The rows lie along a hidden order. The number after each row says roughly how far along it the row is, from 0 to 15. A new part has a new order.
[ 41  19 -14  30   0  27  17 -17  25   0  18  -1  -3 -56  57   0 -31 -10
  11  22  36 -17 -18  -5 -75   1  17  36 -26  34 -11  12   2  17 -41 -46
  29 -10  -8 -28  -8  -3 -39  13   5  -3 -18 -14 -23   7 -63 -15   8  -4
 -66   8 -91  -4   9   8  36  36  25   6 -38  16  14  63  14   7 -23  27
 -11 -10  15 -35  14 -67  -3 -13 -30  13  11 -11 -11 -13  22 -17 -10  27
  18   8  -1 -61   9 -37 -13  -3 -40 -16  17 -48 -35 -18   6   1 -14 -31
  48   9 -30 -24   4   2  10 -15 -13  24  27   9  18   8  29  22 -28 -15
  -4 -15 -32  30  32 -40 -20 -24  30  -4 -10 -15  17 -24 -37   9  -4  13
   3   4  21   4 -13  -9 -53  12  17 -74 -12 -29 -11  43  25  35 -40  10
   0   5  54 -30   6  29 -41  -9  36   1   6  -5  28  -9 -12 -51  10 -41
  -9 -32   1  -7 -12 -73  -8  27  35 -43  24  18 -23  18  13  41 -13  63
  24  21 -63  70  -6   9  22  19  -7  20  13 -14   4  55   5 -24   8  -1
 -48  23   4 -22  32 -12  -7 -37  11  -8 -91 -49 -12  16 -13 -20  18  59
  37  29  17   0  -9 -10 -56  -5  -4   0 -30 -28  -5 -22 -43   0 -13  41
  76  -9   3 -31  30  19 -15  19  -2  18 -40 -23  35   3 -21  29  -2 -24
  26 -12   0  24  33  29 -28 -11  33  31 -10  11  44 -53   7  12 -24   8
  50   9  -7 -30  49  -4  34  18  26   6 -12   0  25 -34   4 -28  -9 -17
 -23   2  11 -26  -4   3  -2  47 -10 -79  -6  23  -8  26 -22  -3 -39  16
 -33 -11 -22]
15
[-14 -17   0 -27  14 -32  -8   8 -33  -2  56  -2  13  51 -16 -11 -16  19
  -3  -3 -42  35  41   0  52 -12 -12  -1   0  13   7  -6   0 -29  16  -3
 -36   4 -26  11  32  36  25 -23  -9  30   7  -3  -4  17  26  30 -17  30
  33 -22  43   4 -30  -7 -38   1 -28  12   9 -15 -13 -29   5   4  16 -19
   4   2 -18   7  19  14   5  18  27   5 -15 -16   9  24 -37 -18   8   0
 -14  18   6  45 -26  31  19  35  28  38  -9  21  42  16   1  16  32 -25
 -59 -11  22  37  15 -12  16  19  -5  -2  -1  11 -11 -16  -7   7  -3  17
 -25   8  10  -7 -16  -9  27  12 -11  12 -13   2 -16  72   0  18  24  -2
   1  -7   3  -7  25  11 -20 -32 -12  43  -3  -3  15 -44  -3  20  33  14
   0 -11 -22   2  24 -10  22  13 -59   8   1  14  -8  23  18  43  -6  38
   2  33   7  -1 -15  75   1  25  17   8 -10 -12  12  -7   0 -21   3 -20
 -27 -21   2 -61  38  -4  -1 -26   1  23   0  -6 -61 -21  11 -29  -7  -8
  48 -30   0  18   6  -1   4  42 -24  18  50   2   6   6  11  10  21 -42
   5 -31 -19   0 -28  -3  10  -1 -11 -16  -1  17  -6   8  29 -21   8 -37
 -49  11 -10  32  -7  -2  13 -12  43   2   7  15 -39 -17  -2 -16 -24  30
 -25  36  47  24 -14  -2  -2 -11 -30  -3   6 -17 -17  14  -9 -17  10 -30
 -34  -4  -4  28 -55  -2 -32  -4  -3 -18   2  10 -27  35  13  16   8  16
  28  17 -32  37 -15  -6 -15 -48 -19  -1  28   7  -3 -15   4  -8  22  -5
   9   0  41]
2
[ -6 -14   6  11   9  12  -9   3 -17  13  59 -18  10 -21  52  -9 -39 -15
  -4  -2 -10   8  12  -5 -34 -35  25  15 -24  38 -29  46  -1   2  -5 -21
  26   5 -16 -21   8  13 -27  14 -20   9 -12 -24 -42  28 -37  12  14  24
 -19 -19 -64 -18  -5   8  -9  16   4  37 -14   6  15  19  13  -5  -7  12
  -2  -2  -2   3  -8 -27  13  -8   0  -8  -6 -24  -5  18  -2 -19   8  23
 -18  56  10 -21  -8 -17  16  37 -22  62  14   6 -34   1   3  -8  12   5
   4  -7   1  19   4  -8  -9   0 -12  24   0  24   1 -15  -2  -1 -11  14
 -13  -5 -17  27   4 -28  16 -11  11   3  12  -5  14  -2 -10  11  23  -6
 -14 -24  -2   7  18 -18 -39 -16 -18 -28  -8  -6  17   6  18  19  -9  -5
   5 -51  28 -15  33  13 -19 -25 -11  -7 -15  12  29  31   1  -8 -18 -12
 -28  34  10 -16 -34  26 -18  22  24 -35  -1   2   6 -35  16  19 -23  45
  -3  10 -30  -6  27  -1  26 -33  21  25  11 -14 -46  12   2 -18   7 -31
  36 -25  -8  -7  26  -3 -10 -12   1   2 -26 -80  23  36  17  -1  12 -36
  38  11  24  -9 -12   3 -35  16 -15  -5 -28  -8 -12 -11   3 -32   9  20
  -2  10   9 -33   9  23  -3  -2   6  14 -33   8  -2  -5 -26  -4 -13 -28
  16  13  27  26  -3  27 -32  -9  18  32  -7  -4  16 -32 -33  -1  -6 -15
  32   0  -6 -24 -20   3   9  33  34 -29 -18   4 -18   2  -3 -18   2 -16
   9   9   8  21 -20  -5 -10  21 -19 -45   6   5  11   8   7  13 -15   0
 -21  -6  20]
9
[ 25 -10  -1   5  -8  26   1 -27   7   3  39  -4   6 -41  51 -11 -49 -13
   6  26 -12 -15  29 -24 -46 -27  18  28  -7  25 -15   2   1   0 -21 -30
   8  -1  -8 -16   9  21 -17  13  -8  13  -6 -21 -38   6 -22  25  -2  22
 -17 -18 -61  -4  11  12   8  38 -10  24 -13  -4  -1  19   8 -11 -17  10
 -20  -1  -7  -7  18 -26  24  -1 -29  -9 -10 -28  -5   6  -4 -26 -12  18
  -1  22  -7 -16 -10   8 -10  41 -14  44  22 -20 -14  -6  41  18   4 -22
  12  -1 -10   4   8 -12   1  -7 -25  14  15   6   3  -1  14  13  -8  -9
  -8 -11  -4  34  11 -22  -9   2  16 -12   5 -18  17  21  -8  27  17  10
 -13 -14   4  -9  16 -22 -29   7   1 -36  -7 -31   7   4  15  27 -17  25
   0 -20  21 -26  12  13 -15  -8 -38  11  -8   3   9  22  34  -1  10 -11
 -17 -15  13   8 -24  15 -44  19  29 -23   5   9   1 -10  21  12 -15  17
   5   5 -43 -15  30   3   2 -21  19  35  27 -32 -38  33  12 -32  15  -5
  -1  -9  13  -5  20   3  10 -19  -6  20 -16 -61   1  34   8   1   6   0
  27  -2  13   3   5   2 -31  -6 -18 -13 -21  -7   6  -9   6 -26   7   6
   5   2 -10 -14  10  14 -11 -12  34  15 -27  -6   8 -16   5   1 -28 -15
  -1  12  34  26   0  15 -16 -32   6   8 -13  -7  -2 -23  -4 -13 -16 -21
  -4  15 -16 -25 -17   8 -21   0  28   1  -2   8  -4  -1   6 -22  14 -17
   2   0  -2   6 -19   5 -14  16 -24 -35   8  12   5  13  -7   3 -18  21
  -8  10  10]
10
[ -13  -25    2  -33  -27  -23    6  -13  -22    3   20   -4   14   11
   10   -1    5    7  -16    7  -38   20   31  -31   80  -56   -8   -3
   17    5   -3  -14    3  -37   28    5  -40   10   -5   19   31   40
   50  -28  -20   15   15   -4    2  -13   57   35   -9   32   57  -26
   74  -21   -4   -2  -38   -5  -41    7   29  -16  -10  -50    2  -15
   15  -32   -5  -14  -17   54    0   43   25   43   18  -14  -37  -11
    0   25  -60   -6    0    2   -9   -2   -8   52  -39   42    7   30
   37   39  -16   26   44    2   37   20   41   -6  -55  -10   28   53
    9  -14    1   23   16   -2  -20   -3   -7   -6  -20   -2    7   -1
  -12    8   11  -10  -38   17   24   19  -19    9    3  -16   -4  104
   23   17   14  -10   -3  -21  -10  -21   23    1   23   -8   -5   56
   -3   -3    2  -41   -6  -13   14   21   -2  -25    0   10   21  -24
   35   24  -87   11   11   11  -30   24   24   65    2   63   31   28
    2    8    9   67   -9    6  -25   20  -27   -9   25  -11  -10  -32
    0  -48  -27  -16   38 -105   31  -10  -20  -30   13   19    1  -17
  -33  -30    9   -5    6    9   63  -23   12   13  -14   11    9   26
  -25   24   64   21    0    2   26   27  -12  -64  -12  -47  -19    8
   16   20   25   -8  -16  -12   18   31   11   15   61  -70   16  -22
  -67   23  -34   36  -27   -3   10  -36   17   -7   21   16  -38   -8
   38  -38  -24   10  -32   21   30    2  -21  -30   13   -4  -48  -30
   -7  -20  -41   47   -1  -24   25  -19  -62    4    4   27  -81   21
  -48  -14  -24  -16   12    8  -41   41   22   35   17    8   22    3
  -24   44    1    2   -9  -59  -12   38   28  -13    3  -20   -5   -5
   38    4   36   23   48]
0
[ 34 -11  -7  -2 -21  15  21 -24   2  -6  30 -16   7 -51  56 -11 -47 -10
   0  24  16   1  24 -24 -61  -7  -1  31 -16  21  -4  -5 -14 -16  -6 -43
   5  -4  15 -26   3  30 -35  -5  -6   9 -12 -22 -34   3 -21   0 -21  22
 -34 -18 -45 -21   7   4  -1  27  -6  -7 -16   6   3  33  10   5 -23   0
 -17 -25   9 -16   1 -33   8   7 -18  -5 -11 -40 -26  20 -18  -3   0  31
   4   0   4 -25 -15  -6  -2  35 -34  24  27 -18 -29 -12  18   9  -6 -23
   8 -11   3  25  23  -4 -12   0 -25  13 -14  12  11  24 -23  16 -18  -4
 -10 -11 -28  19   1 -36 -10   4  17  -3  -2 -21  14  15 -11  12  16  15
   1 -15  24 -20  18 -21 -41   8  19 -45   1 -26  -9   9  15  14 -26  16
   4 -10  38 -26  10  17 -24   6 -36 -10  13  -8  15   1  25 -10   6  -1
 -15   6   8  -6 -11  18 -14  31  26 -35   2  24   1 -18  19  22 -33  27
 -10  -2 -35   0  31   7  11  10  15   6  18  15 -23  39  15 -16   5  -7
 -17  -5  23 -13  21   2   0 -25 -19   3 -32 -49  -7  29  24   3   9  33
  37  -8   8  -1  11  11 -36  -8 -10 -18 -26  -6 -13 -13 -24 -38  15  29
  32   1   1 -15  -1  22  -8 -18  39  29 -32   2  13 -12 -23  -5 -14 -25
  12   0  27  10  14   2 -15 -17 -11  12  -7   3  13 -27  -1 -34  -9   0
   1  20   4  -5  10  26  24  17   3  -4  11   6  -5  20  15  -1  -2 -18
   3   2  -8   7  -5   9 -22  23 -20 -64   7  10   0   5 -21  12 -27  15
 -14  -3  15]
11
[ 16 -21  -2 -10 -27   5  11 -24 -11   5  44 -13  17 -39  37  -7 -19  -7
  -7  21 -13   5  32 -30 -10 -22   7  22  -7  30 -15  -2  -5 -20  -1 -37
  -1   4  -1 -14  12  42 -16  -9 -18  13  -6 -28 -24   0   0  23  -6  33
   7 -24 -23 -22   1   8 -18  20 -20   8   1   0   3  -4  12  -6 -20 -13
 -15 -10   1  -1   3 -17  23  12  -1  -9 -26 -32 -10  24 -31 -15  -1  26
  -8  24   0  -6 -31 -25  -1  41 -23  53   8  -8  -8  -6  31  15  17 -28
 -14 -11   9  42  18 -11  -7  12  -5  21 -12  14   6   7 -20   9  -4   4
 -10  -6 -14  20  -8 -18   1   6   2   2   4 -22  19  42  -4  25  16   1
  -2 -22  13 -18  20 -12   8   4  12 -12  -5 -19  -2  -8   1  12 -10  54
   1 -31  27 -12  24   7 -13  10 -53  -1  -2   4   0  21  24  21   8  17
  -3  11   7  -3  -7  46 -24  28  16 -29  -4  10  16 -26  14   4 -17   5
  -2  -3 -23 -33  40   0   7 -20  22  27  19 -28 -38  16  16 -24  11  -5
  23 -18  18  -7  21   4   2 -14 -20  17  -4 -38  -2  18  27  12   8 -20
  30   0   2   1   7  16 -25  -4 -17 -14 -19   5  -5  -7  14 -41  17   4
  -8  12 -10  -5  -6  15  -6 -27  35  15 -16   2   1  -1  -2 -18 -26  -9
  -7  12  39  11   3 -11  -9 -18 -16   4 -14 -11 -11  -9 -10 -30   0 -14
 -14  16   4  -3 -25  24 -15  12   2 -13   5   6 -23  24  18   6   9 -12
  16   3  -6  19  -6   6 -16   1 -17 -41  17  23   4  -2 -13   4  -3  13
  -1   9  30]
7
[-37 -29  12 -12   1 -15 -22   1 -33  12  52   6  14  49 -34  -4  -1   5
  -7  -6 -62  15  36  -5  59 -41  12 -13  18  -3 -12   1   8 -20  10  15
 -19  12 -33  32  32  22  31  -1 -13  14   9   7 -19  13  44  38  13  25
  77 -25  52  17 -28  -2 -41   6 -29  42  18 -16 -15 -44  -4 -12  17  -7
   1  24 -37  24  22  54  26   9  24 -11 -21   3  30  10 -24 -35  -6  -6
 -25  37  -8  47 -15  41  14  19  34  44 -16  40  38  19  26  19  40   6
 -50  -6  15  28 -17 -19  16  14  -1 -17  17   3 -16 -36  22  -4  28  14
 -13  10  24   7 -23  23  23   8 -23   4   8   6  -8  55  14  26  12 -11
 -16 -19 -25   6  21  -4  16 -21 -34  68  -7   6  28 -46 -11  -4  40  30
  -3 -27 -51  14  25 -24  28   6 -46  24 -22  29 -28  24  26  52  -3  43
  15  28   9  10  -8  72 -32  -3  -9  29 -26 -26  20 -16 -10 -40  10 -26
 -13 -12  26 -85  20 -12 -13 -57  11  38  -5  -5 -48 -60   1 -20   5  -6
  79 -35 -14  15  -2   4  11  41  -4  27  65   2  20   7   4  12   0 -86
   9 -59  -6   4 -15   3  -5   4 -11 -11  15   5  19  12  72 -16   6 -47
 -97  14 -21  26 -12 -10   4 -10  11 -12  11  10 -39 -34  32 -23 -30  27
 -42  38  31  26 -31  -1  14 -22 -23 -20  -6 -26 -46  31 -13   8  15 -35
 -30 -13 -13  11 -90 -21 -65  -9  20 -17 -14   6 -28  11   1   9  21  11
  22   9 -16  25 -20  -6  -8 -51 -19  47  26  -7   7 -13  12 -14  46   0
  17  18  23]
0
[ 48   6 -11   8  -4  22   9 -12  12  -8  16 -11   1 -55  56  -9 -38  -8
   7  22  28  -9  -3  -6 -80   5   1  31 -16  24  -1  18  -4  14 -19 -41
  24  -6   6 -29 -11   9 -40  10  -2   1 -13 -21 -13   8 -44 -10 -14  17
 -52  -1 -93 -11   9   6  25  28  15  -5 -28  16   9  52  12   6 -19  14
 -15 -17  16 -24   8 -57  -1  -9 -26   1   5 -19 -16   4   3 -10   2  27
  13   5   6 -17   4 -22  -7   6 -41  13  26 -34 -38 -13   2  -2 -20 -23
  24   0 -13  -7  22   1  -4  -8 -19  23   0  13  11  20  -3  14 -27  -6
  -8 -17 -16  17  26 -40 -18  -4  25  -6  -7 -12  15 -27 -25  16   6  15
   0   1  20  -5   3 -16 -35  10  15 -82  -2 -26  -8  35  22  38 -29   6
   3   7  53 -34   0  23 -37 -11  22 -10   4 -14  28  12   7 -32   4 -40
 -25 -16   7  -6 -16 -32  -4  24  35 -45  11  26 -17  -2  21  32 -10  50
  14  12 -71  97  15  12  21  16  11   4  20 -19 -24  44   9 -23   5 -11
 -60  11  13 -14  24  -2  -6 -24  -5  -4 -55 -44  -7  25   5 -10  12  52
  40  49  24  -3  -3  -4 -49  -3  -7  -4 -29 -16 -15 -19 -51  -6   0  36
  87  -8  12 -28  17  18 -11  -4  18  23 -30  -6  32  13 -33  22  -6 -24
  23  -9  15   4  23  20 -36 -17  16  27  -3  11  41 -49   9 -14 -21   5
  44  14  -5 -22  63  16  37  21  17   8   4   4   7  -1   6 -22  -3 -15
 -13   5   5 -13  -4   6 -10  26 -16 -74   1  20  -1  17 -16  13 -40  11
 -25 -12  -7]
14
[-12 -17   8   3  23   4 -28  11 -25   9  74  -6  10  16  10 -13 -29  -2
   3  -2 -28   7  35   3 -28 -30  16  20 -13  26  -7  30   2 -10  -8 -19
   5   6 -29  -9  20  15 -10  12 -11  21 -10 -11 -53  34 -29  18   4  28
  -4 -23 -38  11 -24   1  -2  22 -10  40 -15   0   0  -8   7  -3   1  14
  -3  16 -20   8  18 -26   6 -19   5  -6   6 -28  14  15  27 -33   3  18
 -18  54   6  -2   0   5  21  38 -14  56  10  10 -33  17  14   4  13  -1
  -8  -4  -2  12   1 -16   7   3 -27   9  19  18  -4 -29   4   4  -1  17
 -19  -3   7  27   1 -28  18   0   1   0   3   3  -1  11 -11  21  35  -1
 -16 -12   1  11  25 -15 -21 -27 -24 -14  -7   0  26   3   9  17  13   4
   2 -31   3  -8  26   5  -6 -31 -25   4 -25  17  28  35  14  10 -10 -12
 -33  24  18  -2 -36  38 -27  19  29 -30  -5  -8   0 -27  10   4  -5  31
  -6   8 -34 -26  18  -1  20 -38  21  35  10 -14 -63 -10   5 -36   6 -27
  29 -28 -12   5  29  -1   1  21  -8  10  -7 -57  23  33   3  -7  26 -32
  22  -3  17  -5 -33   0 -19   8 -13  -9 -31  -5  -3  -7  14 -10   7  -5
  -1   6   3 -17  14   9  -6   3  23  10   8  10 -10 -25 -17   5 -27  11
  -8  28  34  39 -11  28 -19 -22  12  20   0  -8  10 -21 -18   1 -12 -30
  18  -4 -21 -21 -38 -15 -37  15  37 -18 -18  10 -13   9  -8 -28   9  -6
  10  16  -5   4 -29  -9 -17   4 -33 -52  24  10   7   1  13   5   1  -2
 -19 -11   8]
7
